How the objects are linked:
!: J505->J263, J255->J702, J266->J26, J97->J945, J652->J413, J119->J827, J664->J873, J178->J300, J230->J874, J264->J404, J827->J357, J14->J149, J242->J766, J837->J369, J321->J143, J662->J14, J702->J862, J200->J145, J945->J505, J862->J441, J47->J258, J479->J200, J826->J181, J372->J700, J766->J883, J713->J82, J38->J178, J617->J547, J805->J652, J803->J805, J874->J658, J149->J94, J583->J860, J404->J673, J949->J803, J797->J47, J214->J849, J263->J826, J679->J255, J926->J879, J26->J50, J369->J97, J12->J443, J339->J119, J357->J853, J879->J474, J181->J919, J919->J929, J50->J664, J780->J339, J864->J926, J164->J713, J952->J780, J443->J837, J143->J854, J558->J209, J920->J553, J673->J299, J873->J920, J784->J38, J82->J662, J98->J617, J145->J242, J965->J479, J545->J266, J954->J679, J474->J321, J547->J230, J258->J98, J854->J545, J413->J864, J849->J558, J553->J12, J853->J670, J733->J214, J208->J952, J929->J965, J658->J583, J670->J372, J299->J949, J94->J733, J860->J784, J209->J264, J883->J954, J441->J208, J700->J797, J300->J164
^: J505->J97, J255->J954, J266->J854, J97->J837, J652->J803, J119->J780, J664->J26, J178->J784, J230->J617, J264->J558, J827->J339, J14->J82, J242->J200, J837->J12, J321->J879, J662->J713, J702->J679, J200->J965, J945->J369, J862->J255, J47->J700, J479->J929, J826->J505, J372->J853, J766->J145, J713->J300, J38->J860, J617->J258, J805->J949, J803->J299, J874->J547, J149->J662, J583->J874, J404->J209, J949->J673, J797->J372, J214->J94, J263->J945, J679->J883, J926->J413, J26->J545, J369->J443, J12->J920, J339->J952, J357->J119, J879->J864, J181->J263, J919->J826, J50->J266, J780->J208, J864->J652, J164->J178, J952->J441, J443->J553, J143->J474, J558->J214, J920->J664, J673->J264, J873->J50, J784->J583, J82->J164, J98->J47, J145->J479, J965->J919, J545->J143, J954->J766, J474->J926, J547->J98, J258->J797, J854->J321, J413->J805, J849->J733, J553->J873, J853->J827, J733->J149, J208->J862, J929->J181, J658->J230, J670->J357, J299->J404, J94->J14, J860->J658, J209->J849, J883->J242, J441->J702, J700->J670, J300->J38
@: J505->J443, J255->J242, J266->J474, J97->J553, J652->J673, J119->J441, J664->J854, J178->J658, J230->J47, J264->J733, J827->J208, J14->J300, J242->J929, J837->J873, J321->J413, J662->J178, J702->J766, J200->J181, J945->J12, J862->J883, J47->J853, J479->J826, J826->J369, J372->J119, J766->J965, J713->J784, J38->J874, J617->J700, J805->J404, J803->J264, J874->J258, J149->J164, J583->J617, J404->J214, J949->J209, J797->J357, J214->J662, J263->J837, J679->J145, J926->J803, J26->J321, J369->J920, J12->J50, J339->J862, J357->J952, J879->J805, J181->J97, J919->J945, J50->J143, J780->J702, J864->J949, J164->J860, J952->J255, J443->J664, J143->J864, J558->J149, J920->J266, J673->J849, J873->J545, J784->J230, J82->J38, J98->J372, J145->J919, J965->J263, J545->J879, J954->J200, J474->J652, J547->J797, J258->J670, J854->J926, J413->J299, J849->J14, J553->J26, J853->J780, J733->J82, J208->J679, J929->J505, J658->J98, J670->J339, J299->J558, J94->J713, J860->J547, J209->J94, J883->J479, J441->J954, J700->J827, J300->J583

The rows follow the links: the fewer symbols apart two objects are, the more alike their rows tend to be.

Rows with their objects:
  428    398    464   -439   -131   -473    599    573    172    -11  -1041     40    513    221    809    153    217   -183   -263   -158   -678   -349    -10    890    199    188    270    252   -135   -206    218   -537    -18   -442    -44    265   -119   -198   -212   -729   -126    204   -157   -307   -317   -169    131   -373   -443    -14     33    340    167    570   -365   -312    286    -27   -215    391    378    278    154   -439    285   -356    347    285    281      9: J553
  560    356    515   -409   -156   -594    539    480    220    -84  -1120    187    360    100    731    229    200    -73   -159   -408   -725   -455     18    816     38    212    243    252     26   -165    344   -585   -246   -408    -37    350   -161   -168   -290   -796     13    281      2   -123   -208   -196    110   -167   -392    100     90    325    137    549   -410   -416    261    183   -182    374    505    361    120   -240    231   -470    175    310    229    121: J920
 371   111   -14   -55   -30    52  -459     8   246   577   718  -375  -396  -352  -343  -700  -354   579    49   -14   449    24  -479  -559  -405  -185  -118   588   -83  -351   363   544  -187   443  -437   318   -62  -226   -81  -208   110    27  -564   178   195   283    58    31   225   649    24  -138     9  -765   231  -254  -325   412   271  -133  -536  -212     8   371   157   185  -530  -973  -563   423: J404
 -443    -33    105    194    422    -77     40   -275   -548   -444   -288    408     86    -79   -413    501     -8   -590    330   -351   -380    278    791    -65     49    341     28  -1047    228    186   -291    109    -84    260    485   -411    321    539    100    538     68    -83    690    384    -63   -162     56    387    331   -720    275    -77     64    369      7    174   -191     47     96    -51    955    142   -196    297   -247    157    -43    949    218   -247: J952
-206   126   307   -59  -417   383   786     7   279   120    92   179   199  -334   703   804   -92   494  -421   144   182  -390   -14    42  -172  -754  -150   360    -3  -339   160  -627     3   178  -242     3   267  -117  -149   255   -55   233   308  -701  -562   297   394    81  -167   428  -155  -191  -563   276  -122   254  -116   -31   619   -49  -627   -26   226  -144  1101  -721   466   -66   105    20: J505
  247    105   -268    -20    -33   -301   -402    183      5    301    276   -800     63    418   -138  -1114     80    -65     51    212    149    256   -422    114    373    517     77    390   -517   -160   -109    532    284   -175   -219    296   -171   -295    202   -562   -111   -237   -783    110    391     75   -194   -642   -247     88    -94    387    527   -227    312   -182    420   -300   -665    265     44   -136     61   -192   -614    582   -452   -718   -200    -19: J214
 726   326   309  -177    75  -335  -421    30   190   116   240   -22  -293  -451  -395  -641  -303   227   103  -629   -57  -103  -145  -227  -393    89    20   314   315  -230   589   362  -534   503  -295   413   -73   -46  -258  -580   196   172  -335   527   180    -1    28   474   331   580   235    -6    53  -589    27  -695  -369   691   260    91   356    71    24   700  -128  -149  -715  -441  -417   603: J949
-814  -561  -349   131   224   266  -237   -46  -379   233  -163  -143    80   401  -161   276   110  -428   377   588     5   538   158   -76   172   111   -53  -657  -415   331  -683   346   438  -507   407  -401   -40   170   239   675   -73  -388   247  -107    80    33  -153  -394   -62  -793   -20  -144   202   213    53   765   149  -463  -410  -368  -291   -33  -315  -469  -254   752   452   397   153  -537: J357
  678    278    294   -419     16   -696    -44    637     -4    435   -872   -286    303    157    273   -667     49    -36    131   -344   -659    -16   -316    602     61    539    261    117   -411   -356    315    264   -143   -347   -180    538   -244   -189   -160  -1006    -28     90   -585    183     81   -103    -51   -536   -213     23    275    380    543     67   -244   -452    181    230   -470    236    386    276    -73   -234   -138    174   -225   -266    -77    326: J864
 609   233   301  -574  -104  -628    20   749   123   658  -865  -389   388   284   460  -542    37    11    53  -159  -601   -20  -372   605    60   490   296   250  -459  -387   243   209   -90  -493  -231   583  -292  -235  -163  -947    46    -8  -605    43    43   -47     4  -574  -366    68   185   333   527    48  -227  -402   200   129  -555   163    68   226   -25  -346   -17   190   -95  -335  -128   256: J926
-133  -453  -752   153   -32   131  -592   -80    47  -177   448  -297  -218   693  -271  -519   268  -265   140   699   507   347  -403   -86   418   242    78   206  -292   541  -530    93   466  -634   330  -191  -418  -220   255   278   -90  -234  -363    86   446  -231  -505  -541  -124  -252  -359    91   249  -218   286   379   459  -633  -659   -28  -274  -152   -89  -330  -812   572    25  -302    80  -215: J583
 -79   383   498   170  -142   155   836  -206   -59  -398   -70   440   157  -513   341   812    -1   177  -343  -425  -150  -428   525   153  -171  -446  -142  -123   445  -276   199  -594  -261   517   -24  -132   518   185  -106   231   -38   215   661  -337  -507   113   370   571   -28   220    28   -90  -533   443  -207   -59  -178   161   763   179   362   137   222   196   735  -854   142   505   183   -37: J181
 -468    -96    152    261    410     70     63   -367   -542   -368   -149    382      1   -268   -444    542    -86   -421    319   -399   -246    132    860   -240     10    144   -106  -1011    451    182   -185     90   -176    484    366   -486    465    601     -4    545    157     -9    728    337    -42   -112    166    559    432   -594    274   -159    -70    341    -47     73   -290    173    254    -60    796    156   -132    423    -68    112   -138    945    183   -251: J208
-265   370   494    97   -58  -256   827   -30  -349  -461  -589   160   513  -102   406   410   283  -307  -209  -390  -480  -176   640   496   366   135    30  -518   121  -323    -1  -455    12   317   168  -190   598   267   187    86  -122   144   592  -305  -434    32   286    87  -119  -368    86   263  -129   855  -138    -1   188  -196   109   400   815   253   158    35   280  -505   132   804   396  -333: J965
 449   197   317  -542  -207  -496    79   672   207   777  -804  -492   417   236   504  -392    19   145   -26   -36  -582   -28  -470   589    37   325   205   432  -620  -331   221   246   -33  -608  -237   544  -275  -368  -169  -852   -50    89  -581  -136   -26    44    40  -748  -421    10   121   257   457    30  -236  -258   166    96  -446    16  -211   108     8  -494   226   218    60  -444  -190   297: J879
-347   265   453    83    -7  -356   853    66  -393  -304  -632   -38   650     8   462   443   367  -332  -205  -245  -617   -44   606   604   471   188     9  -498   -77  -322  -168  -349   181   162   138  -143   630   259   105    81  -226    28   472  -345  -361    47   349  -120  -298  -511    14   343   -27   952  -184    35   302  -384    24   323   796   183   181  -134   213  -237   172   764   356  -434: J479
-117    70   267  -257  -378    34   757   417   299   409  -422  -175   495   110   971   484   204   294  -374   347  -137  -218  -273   516    77  -363     3   520  -501  -306    56  -434   201  -329  -253   197    41  -276   -60  -112  -179    99   -89  -757  -421   223   210  -483  -542   183  -163    55   -92   469  -228   284   223  -294    48    79  -708    33   130  -684   847  -320   593  -160   134  -143: J369
 731   435   482  -429  -149  -537   441   404   295  -191  -976   367   326   -48   591   191    97   -60  -295  -510  -691  -420     3   680    35   146   298   173   229  -167   446  -528  -430  -185   -95   363  -164  -106  -406  -809    88   356   -28    15  -308  -316    54   112  -206   268   158   307     2   369  -459  -516    32   375    40   302   636   362    30   -75   181  -578   117   315   121   306: J873
  255     18   -286    -83   -127   -269   -424    231     88    402    410   -774    -19    345    -98  -1166     70    124    -17    266    186    291   -510      8    209    356     10    458   -510   -295    -77    586    369   -221   -314    344   -158   -362    212   -484   -185   -252   -813      4    401    144   -165   -656   -270    186    -91    302    454   -319    284   -128    345   -269   -588     83   -339   -199    139   -154   -429    531   -405   -874   -286    -41: J849
  278     11   -215    -35    -58    -18   -400    113    202    690    582   -755   -134     30   -141   -925   -106    432    -20    242    403    163   -595   -309    -97     32   -106    529   -392   -345    142    618    122    104   -472    344    -41   -349     78   -329    -42   -132   -742    -74    280    348     42   -479   -130    453   -106     33    203   -614    334    -77     56     26   -169    -53   -765   -258    142     55    -33    379   -359  -1026   -486    227: J209
-659   -70   197   280   202   423    72  -480  -372  -280   189   454  -169  -439  -384   708  -288  -132   169  -286   -17     2   683  -469  -220  -209  -256  -811   384    55   -31    48  -133   599   211  -491   486   530    59   788   176    22   814   100  -284    59   233   643   379  -319   186  -348  -411    90    32   265  -409   136   579  -271   276    -2   -40   433   288  -132    -2   673    -2  -155: J862
 214    38  -270   -50  -125  -121  -444   190    93   680   500  -848   -79   243  -137  -989   -18   287   -25   343   335   252  -589  -167   100   220   -53   534  -518  -320   -18   657   274   -65  -388   294  -175  -416   179  -406  -183  -176  -783   -82   322   287   -52  -564  -135   276  -108   168   324  -504   227   -31   214  -198  -416   -50  -654  -230    53  -156  -298   501  -380  -930  -384    77: J558
-150  -545  -748   226     8   251  -479  -165   168   -63   650  -291  -228   609  -180  -487   231   -64    30   791   618   317  -517  -217   344    45    -4   314  -256   476  -427   148   494  -509   152  -100  -461  -280   316   356  -171  -258  -420   -25   445   -32  -413  -443  -111  -110  -381    17   164  -333   309   391   319  -571  -521  -170  -589  -270   -61  -312  -659   548    72  -501    56  -233: J860
-539  -603  -481   262   202   671  -516  -395    -4   -82   658   405  -498   -32  -506   479  -235   -22   225   413   558   167   -11  -737  -300  -500  -150  -336   244   597  -269    99    32    24   273  -464  -151   215    25   973   159  -142   392   178   118   -91  -195   406   401   -87  -160  -490  -315  -480   201   495  -372   -51   275  -481  -549  -264  -214   140   -86   291   210    68   -46   -27: J700
 798   367   382  -247   133  -515  -401   216    65    14  -155    66  -248  -350  -314  -656  -289   151   147  -724  -249  -193   -44   -74  -266   320   173   165   369  -238   595   301  -518   405  -230   395   -98   -16  -310  -742   210   272  -363   559   139   -84     8   329   304   423   320   155   138  -464   -83  -845  -273   707   120   212   625   127   -44   528  -235   -81  -645  -296  -363   598: J803
   2   204   305  -301  -363  -110   738   510   221   362  -647  -166   558   253  1026   325   209   223  -401   227  -333  -265  -180   693   155  -186   161   489  -471  -343    82  -434   175  -551  -109   264   -30  -351   -56  -342  -185    85  -137  -651  -350    99   143  -556  -542    57   -83   145    39   496  -252   205   313  -321  -196   114  -494    74   155  -697   655  -360   601   -63   186  -100: J837
-702  -635  -551   257   134   693  -368  -401   -68   146   547   214  -441    26  -416   550  -153   -70   300   616   548   306   -76  -615  -198  -369  -161  -376    57   494  -419   174   155  -142   289  -489  -159   166    56   988    18  -213   292    29   104    52  -204    61   280  -264  -101  -498  -165  -301   159   680  -280  -167   101  -560  -779  -241  -219  -106   -68   406   298    70    33  -131: J372

Each walk starts at a row. The symbols on each line, taken left to right, move it on to the next object.
Answer with the object's row; about right is enough.
---
 488   197    76   -86    75     2  -532    23   284   341   647  -193  -404  -412  -378  -685  -432   576    97  -314   398   -79  -362  -472  -426  -116   -52   431   222  -368   586   525  -359   520  -412   320   -78  -183  -190  -392   175   136  -467   351   133   235    55   205   258   719    85  -195    -1  -750   182  -410  -432   635   321   -78  -290  -142    90   542   148    56  -581  -764  -620   504
! ! ! @	  328     77    -85    -95   -126    128   -490     49    297    625    694   -627   -262   -189   -250   -761   -277    561     17     93    444     69   -596   -460   -305   -234   -120    640   -222   -352    263    577      6    239   -461    319   -117   -313     -4   -274    -20    -93   -655     17    232    354     69   -187     88    582    -55   -143    149   -685    260   -116   -129    243     15   -242   -736   -283     25    134     72    203   -490  -1057   -486    297
! ^ ^ ^	  329    107   -274     27     63   -523   -453    105    -41     40    188   -644     37    426   -245  -1224    211   -155     73     30     74    242   -333    141    445    687    118    338   -369   -144   -110    465    294   -217   -166    274   -100   -278    204   -607   -172   -196   -723    285    479    -47   -258   -553   -184      2    -64    392    536   -228    242   -282    462   -277   -714    360    294     -3     94      9   -822    519   -513   -567   -140    -38
---
-991  -151    75   243  -140   377   599   -10  -303   414    36  -290   433   -99   379   621   101    86  -137   384     9   241   378   -32   100  -250  -224  -397  -384  -342  -360    42   392   132    40  -285   536   182   245   738  -289  -181   504  -685  -394   451   349  -278  -248  -394   -16  -192  -127   517   -11   700    87  -475   106  -256  -589  -118   105  -376   760    77   409   290   148  -538
! @	-470   187   353    96   -68  -223   799    69  -450  -113  -597  -155   691    98   472   412   328  -285  -134  -125  -506    48   632   533   496   240   -59  -424  -293  -298  -294  -187   285    14   167  -122   562   210   289    64  -267  -105   462  -534  -360    61   348  -319  -366  -576    66   344   124   998  -113   274   373  -382  -116   280   488   192   186  -347   333  -121   226   673   364  -564
! @	-159   359   482   164  -125   -43   861  -207  -154  -545  -228   469   283  -507   315   703    47   -26  -343  -445  -268  -338   630   282    55  -302   -34  -219   453  -260   168  -576  -231   552    37  -134   515   269   -88   109   -15   259   709  -299  -410    44   469   505     0    49    97    46  -420   609  -207  -129   -69    63   611   281   590   186   203   236   548  -795    97   672   277  -130
---
  18  -368  -438   328   389   243  -679  -522   -44  -780   424   592  -589    33  -835    21   -35  -458   229  -131   372    80   236  -448   -48    61    -8  -403   662   767  -176  -181   -93    44   392  -412  -255   309   -68   450   196    21   333   647   324  -471  -370   644   523  -189  -104  -221  -121  -397   176   -89  -193    68    69  -139   609   -97  -197   491  -714   184  -202   455    80    99
^ @	-858  -676  -438   185   124   547  -234  -138  -296   275    62   -58  -112   355  -154   424    10  -234   367   677   210   476    23  -267    29   -61   -46  -508  -342   414  -676   355   345  -384   384  -456  -106   202   240   874   -75  -277   259  -118    30    22  -175  -218    34  -660   -45  -337    69    38   117   768    29  -416  -298  -536  -636  -170  -304  -407  -107   654   415   286   151  -368
! @ ^ !	 -472   -103     54    137    408   -163    -46   -145   -630   -380   -474    243    129     75   -350    341     98   -600    441   -271   -419    347    691     42    198    495     54  -1025    116    313   -382    131     18     59    541   -423    267    520    149    408     36   -157    520    292    -36   -195    -64    167    249   -909    192     61    172    452    -11    182    -29    -84   -178    -12    877    176   -143     76   -417    371     46    931    313   -437
---
  80   259   306  -356  -321  -263   686   542   219   224  -860  -196   590   277   989   247   336    48  -301   222  -436  -211  -185   741   313   -12   182   337  -448  -285    11  -466   100  -517   -79   364   -13  -242   -88  -488  -174   154  -109  -603  -309    19   116  -612  -615     9   -58   265   151   591  -305    14   342  -271  -269   189  -182   160    96  -675   485  -333   578    24   238  -109
@ @ ^ ^ !	 393    87   274  -537  -222  -296    44   727   214   843  -687  -450   346   180   611  -292   -44   346     6    75  -397   -86  -588   512  -138   169   223   477  -606  -368   253   226   -53  -498  -357   535  -322  -412  -153  -731    -5    11  -628  -253   -92   150   -15  -618  -445   243    90   195   331   -19  -245   -89    93   185  -384   -78  -584    69   -15  -548   406   209   253  -523  -205   267
^ @ ^	 633   281   183  -109    56   -76  -421   -25   199   246   449   -54  -454  -497  -427  -584  -394   431    82  -482   127  -133  -282  -440  -368   -46     0   398   356  -311   563   387  -433   546  -362   334   -44   -58  -202  -476   195   159  -398   545   168   137    77   404   331   630   195   -80   -72  -703    50  -541  -413   713   336    43    75   -39   -26   594    44   -95  -718  -631  -540   648
---
  718    409    307   -490     77   -746   -142    524      0    270   -778   -226    245    203    129   -694    -47   -102    103   -469   -620      2   -175    546     32    634    261    160   -179   -319    378    236   -295   -161   -272    524   -200   -160   -236  -1044     74    145   -561    384    130   -112    -43   -281   -112     -2    346    400    552      8   -263   -717    154    377   -417    318    650    245    -28    -43   -244    149   -420   -112   -190    374
^ !	  809    441    442   -352    101   -700   -235    468     26    191   -625    -68    105    -34    -38   -715    -14    -62    195   -644   -570   -145    -52    345    -85    512    273    113     30   -263    381    258   -398     17   -181    543   -148    -50   -222  -1009    142    190   -483    509    177   -169    -38     -4     85    155    323    388    456   -127   -205   -761     39    553   -279    339    775    274    -52    202   -346     72   -440   -195   -245    373
! ^	 895   426   334  -294   188  -655  -305   291    37    35  -429   -20   -41  -250  -187  -702  -179    44   130  -703  -469  -165   -19   218  -209   508   231   118   244  -232   527   278  -490   191  -148   491  -101    45  -252  -920   225   197  -409   604   180   -85    41   156   144   305   348   288   339  -253  -174  -797  -145   632   -51   321   734   322   -12   403  -291   -42  -627  -172  -240   557
---
-786  -702  -528   162   205   698  -341  -206  -166   200   262    57  -251   247  -307   448   -97   -67   282   619   439   364   -34  -468   -46  -232  -139  -507  -238   477  -566   314   290  -324   249  -447  -156   165   205   966   -45  -274   263  -103   169    68  -202   -51   177  -433  -140  -512   -57  -125    71   765  -151  -285   -46  -612  -786  -272  -261  -215   -66   588   351   136    35  -333
@ ^ @ ^	-948  -148    35   234  -105   480   549  -213  -268   313   188  -161   246  -187   210   784   -76   185   -33   340    78   222   362  -264  -107  -326  -321  -435  -323  -283  -342    95   292   318     2  -366   640   271   255   775  -202  -173   567  -612  -429   461   344   -76   -65  -269    -1  -339  -317   444    38   724  -107  -291   392  -367  -655  -142    59  -212   828    -4   420   254   125  -459
^ ^ @ @	-218   128   301  -106  -381   338   809   110   265   304   -52   -29   344  -189   815   717    44   538  -462   276   187  -371  -110   135   -69  -611  -102   450  -160  -343   134  -509   109   -40  -183    90   195  -197   -86   132  -127    95   200  -818  -506   309   369   -74  -353   398  -188  -163  -343   341  -172   272   -19  -119   337   -71  -828   -92   212  -344  1093  -640   581  -131   134   -75
---
-252  -414  -445   290   258   532  -511  -537    -4  -398   642   521  -686  -115  -706   336  -230  -114   252    82   476    77   107  -663  -351  -304  -157  -369   543   695  -177    20  -139   133   300  -442  -213   284   -31   774   309    24   402   465   162  -275  -292   620   543  -131   -84  -445  -299  -476   151   256  -421   124   369  -303   -20   -93  -220   442  -368    98    50   171   -32    61
@ ! @	-545  -229  -120   182   311  -129    24   -75  -534  -293  -557   104   187   230  -251   252   108  -667   370   -33  -426   394   605   191   236   487     2  -936  -183   271  -481   213   194  -189   516  -452   151   473   209   352   -11  -240   489   168   -19  -198  -103   -11    93  -958   188    36   233   536   -18   268   129  -231  -308   -34   729   116  -192  -133  -401   517   126   857   348  -460
@ ^ @	-787    33   172   152  -150    46   727   126  -406   255  -413  -366   592   150   476   427   261   -59  -162   280  -330   159   420   348   351    12  -119  -483  -536  -333  -389    46   426   -83   152  -227   573   119   352   384  -269  -209   401  -565  -302   283   336  -463  -409  -537     2    89    66   827   -23   503   331  -516  -158    10   -34   -22    98  -433   497    27   443   439   334  -589
